Each row has a name. Each question is about the rows just above it. Places in a row count from 0.

lago: [ 1.81 -1.96 -4.34  0.54  0.09 -1.44  0.82 -1.36 -0.58  2.52 -0.34  0.23
  0.17 -0.99 -2.26 -2.65  1.11 -0.66 -1.39  0.37 -2.79 -1.33 -3.11]
zop: [ 2.03 -4.35 -2.94  0.52  0.37  0.58  0.52  2.03  1.39  3.74  1.41  0.06
  0.44  0.52  0.52 -3.69  3.56  2.03 -2.00  1.26  2.90 -1.62  0.38]
zel: [ 2.81  1.34 -1.68 -0.66  0.09 -2.15  1.01  0.55 -2.47  1.86 -1.31  0.16
 -0.23 -0.33 -2.80 -0.17 -1.47 -2.80  1.45 -1.70  0.32 -0.62 -2.80]
pap: [ 1.19  4.45 -0.92 -2.75 -2.29 -2.89  0.52  2.65 -1.51  2.05 -0.81  0.07
  0.51  0.40 -1.13  0.37 -1.92 -2.84  1.19 -1.57  2.80  1.78 -1.99]
At which places does zop hold [0.52]? | 3 6 13 14
The one value in pap and lago: | [0.37]
Which value is in both lago and zop? | [0.37]
Every place of [-4.35] in zop: | 1
Where do [ 1.19  4.45 -0.92 -2.75 -2.29 -2.89  0.52  2.65 -1.51  2.05 -0.81  0.07
  0.51  0.40 -1.13  0.37 -1.92 -2.84  1.19 -1.57  2.80  1.78 -1.99] appear? | pap
At which places does zel hold [-2.80]? | 14 17 22

mefi: [ 0.30 -0.61 -0.04  1.81  1.20 -0.82 -2.06  1.04 -2.75  0.27 -1.85  5.06
 -0.70 -2.24 -1.86 -3.51 -1.14  0.47 -2.06 -4.70 -1.76 -1.33 -0.58  0.27
 -0.28  0.27  3.02 -1.65  1.97 -0.18 -0.04 -0.72]
kosib: [ 0.72 -0.49 -0.96  0.00 -0.88 -0.60  3.91 -1.34  3.02 -3.10  0.64 -2.30
  0.26  2.30  0.78  1.47  0.23  0.76  1.03  2.09  1.53 -0.28 -5.70  0.68
  0.22  0.82 -3.07  0.77 -2.59 -0.88 -0.42 -0.21]
Sola: [-3.89  3.98  3.75 -0.44  4.91  2.26 -3.63  4.78 -6.00  6.14  3.49  1.19
  4.52 -5.70 -2.22  2.02 -1.80  0.12  3.82 -0.88 -5.39  3.37 -4.51 -3.90
  4.06 -0.76  5.64 -2.51  4.98  0.85  4.67 -0.79]
Where do [ 0.72 -0.49 -0.96  0.00 -0.88 -0.60  3.91 -1.34  3.02 -3.10  0.64 -2.30
  0.26  2.30  0.78  1.47  0.23  0.76  1.03  2.09  1.53 -0.28 -5.70  0.68
  0.22  0.82 -3.07  0.77 -2.59 -0.88 -0.42 -0.21] appear? | kosib
Every place of [0.27] in mefi: | 9 23 25

lipe: [ 3.21 -4.05  1.28  4.57]
zop: [3.30 6.20 1.28 1.10]
mefi: [4.57 7.79 4.57 4.56]
nosod: [-0.47  0.62  2.51  3.89]
zan: [ 2.51 -4.06  2.75  2.75]
Which value is in both mefi and lipe? | [4.57]
Shared by zan and nosod: | [2.51]
Places of [7.79] in row mefi: | 1
Which value is in both lipe and mefi? | [4.57]
Every place of [-4.06] in zan: | 1

